Below are the code and all the weights of a small trained network. Each question names an input and a class and asks about switching units off, where a switched-off unit gives its printed mean instead of its output.

import numpy as np


def w(rows, s, z=0):
    codes = np.array(rows[::2]) - 128.0
    scale = np.full(codes.shape[1], s)
    scale[-1] = z or s
    return codes * scale


def f(y):
    return y / 2 * (1 + np.tanh(0.7978845608 * (y + 0.044715 * y**3)))


def log_softmax(a):
    a = a - a.max(-1, keepdims=True)
    return a - np.log(np.exp(a).sum(-1, keepdims=True))


def net(x, mask):
    res = np.array(x, float).reshape(1, 8) / 4 @ E
    y = f(res @ A[0][:, :-1].T + A[0][:, -1])
    res = res + np.where(mask, y, B[0][:, -1]) @ B[0][:, :-1]
    return log_softmax(res[-1] @ U[:, :-1].T + U[:, -1])


A, B = {}, {}
E = w([
[129,129,129,129],'x0',
[128,135,253,153],'x1',
[132,1,128,133],'x2',
[185,132,151,15],'x3',
[127,129,129,126],'x4',
[129,127,126,128],'x5',
[128,127,128,129],'x6',
[137,126,129,129],'x7',
],0.0088)
A[0] = w([
[115,105,91,136,125],'N0',
[129,135,129,123,112],'N1',
[140,152,156,139,112],'N2',
[126,106,142,157,110],'N3',
[70,247,98,227,226],'N4',
[101,79,249,198,188],'N5',
[132,118,132,144,106],'N6',
[159,225,136,28,100],'N7',
[141,189,239,103,135],'N8',
[144,59,145,62,56],'N9',
[113,106,71,133,240],'N10',
[135,143,141,141,100],'N11',
[122,108,97,140,115],'N12',
[144,150,160,124,111],'N13',
[133,117,133,115,119],'N14',
[110,125,95,138,117],'N15',
[131,26,154,16,22],'N16',
[134,142,152,119,120],'N17',
[122,132,172,160,123],'N18',
[128,163,57,74,250],'N19',
[101,160,119,150,123],'N20',
[146,66,142,71,62],'N21',
[117,136,120,122,148],'N22',
[122,119,117,127,163],'N23',
[121,103,85,141,148],'N24',
[113,159,121,152,133],'N25',
[115,86,40,140,211],'N26',
[131,153,134,150,105],'N27',
[168,183,26,63,225],'N28',
[140,36,101,230,120],'N29',
],0.011,0.0023)
B[0] = w([
[126,139,107,88,146],'N0',
[122,129,137,129,126],'N1',
[134,132,166,121,140],'N2',
[132,98,124,134,143],'N3',
[200,235,113,188,255],'N4',
[148,8,154,226,253],'N5',
[132,115,125,128,129],'N6',
[30,46,161,92,214],'N7',
[142,123,255,43,209],'N8',
[157,179,132,164,167],'N9',
[130,146,63,88,175],'N10',
[133,130,149,129,130],'N11',
[125,133,112,95,141],'N12',
[128,127,168,113,140],'N13',
[125,139,137,135,129],'N14',
[132,141,104,103,139],'N15',
[173,225,134,183,195],'N16',
[120,132,165,123,134],'N17',
[137,105,169,152,158],'N18',
[58,120,74,181,200],'N19',
[145,150,124,136,146],'N20',
[154,174,129,153,161],'N21',
[123,131,124,134,132],'N22',
[135,127,107,123,135],'N23',
[126,139,98,84,154],'N24',
[139,147,130,139,145],'N25',
[133,165,62,42,199],'N26',
[135,139,146,133,136],'N27',
[21,105,69,213,230],'N28',
[113,37,63,53,223],'N29',
],0.032,0.0084)
U = w([
[139,252,73,168,211],'0',
[65,5,121,177,229],'1',
[241,170,215,196,67],'2',
[94,92,214,11,2],'3',
[124,91,93,2,75],'4',
],0.0045,0.00088)

Each question gives the input, the list of numbers given to net, and the class t.
The units are the neurons (one row each of A and B). Each row of codes is followed by its name. A weight is (code - 128) times the scale printed after its matrix; where a second scale follows, it is the last column's (A, B and U).
mask holds one flag per neuron, in row order. A switched-off neuron (its flag False) gives its mean, the last column of its row in B, instead of its output. The means were averaged over made-up inputs and are rounded, as every weight is.
A unit's drop is (log p(t) with every unit on - log p(t) with that unit switched off) / (log p(t) with every unit on - log p(t) with every unit switched off).
The circuit of an input: a set's keep is (log p(t) with only the set's units on - log p(t) with every unit switched off) / (log p(t) with every unit on - log p(t) with every unit switched off). Starting from the 12 units with the biggest drops (on a tie, the unit counted first), units are removed one at a time, each time the one whose removal leaves the highest keep (on an exact tie, the one counted first), for as long as the keep stays at least 0.8.
units of the circuit, in order: the units of the circuit, biggest drop first
unit that matters most: the unit with the biggest drop
k most important neurons: the k neurons with the biggest drops, biggest first
drop when u is switched off: that unit's drop, to one decimal
input [-6,-3,8,2,7,3,-8,1], class 0: units of the circuit, in order	[N16]
input [-6,2,0,1,-7,6,5,-8], class 3: units of the circuit, in order	[N4; N28]
input [8,4,1,3,0,8,-1,-3], class 2: units of the circuit, in order	[N29; N28]
input [7,5,0,2,4,-6,7,-4], class 3: 2 most important neurons	[N4; N8]
input [-1,0,7,-5,-4,7,2,-2], class 4: units of the circuit, in order	[N26; N29]
input [6,5,0,7,8,8,-1,-3], class 3: 2 most important neurons	[N7; N4]
input [5,-6,1,-4,4,-8,-3,-5], class 4: 2 most important neurons	[N16; N29]
input [-4,8,-3,0,3,3,-7,-7], class 2: 2 most important neurons	[N29; N5]
input [5,0,-8,8,8,-2,0,3], class 1: 2 most important neurons	[N28; N19]
input [5,3,0,1,0,-1,-6,8], class 3: 3 most important neurons	[N4; N28; N16]
input [6,1,7,5,-7,3,0,1], class 2: 2 most important neurons	[N28; N19]
input [6,0,8,5,7,-2,6,2], class 0: 2 most important neurons	[N8; N5]
input [6,-6,4,0,5,-6,5,-5], class 4: 3 most important neurons	[N4; N26; N29]
input [-2,-7,1,0,4,-3,-8,-8], class 4: 2 most important neurons	[N4; N26]
input [0,-2,-1,-6,-6,-3,1,-1], class 0: units of the circuit, in order	[N4]
input [-7,3,0,-8,-1,-6,1,-2], class 2: 4 most important neurons	[N4; N28; N7; N19]
input [5,2,-6,-2,-5,-3,-8,-7], class 2: drop when N4 is switched off	0.1
input [-2,-3,-2,-7,-4,-2,1,2], class 0: drop when N4 is switched off	0.4
input [-8,-2,0,-2,-4,4,-7,-7], class 0: drop when N8 is switched off	0.3
input [-1,8,8,2,-8,0,4,4], class 2: unit that matters most	N16
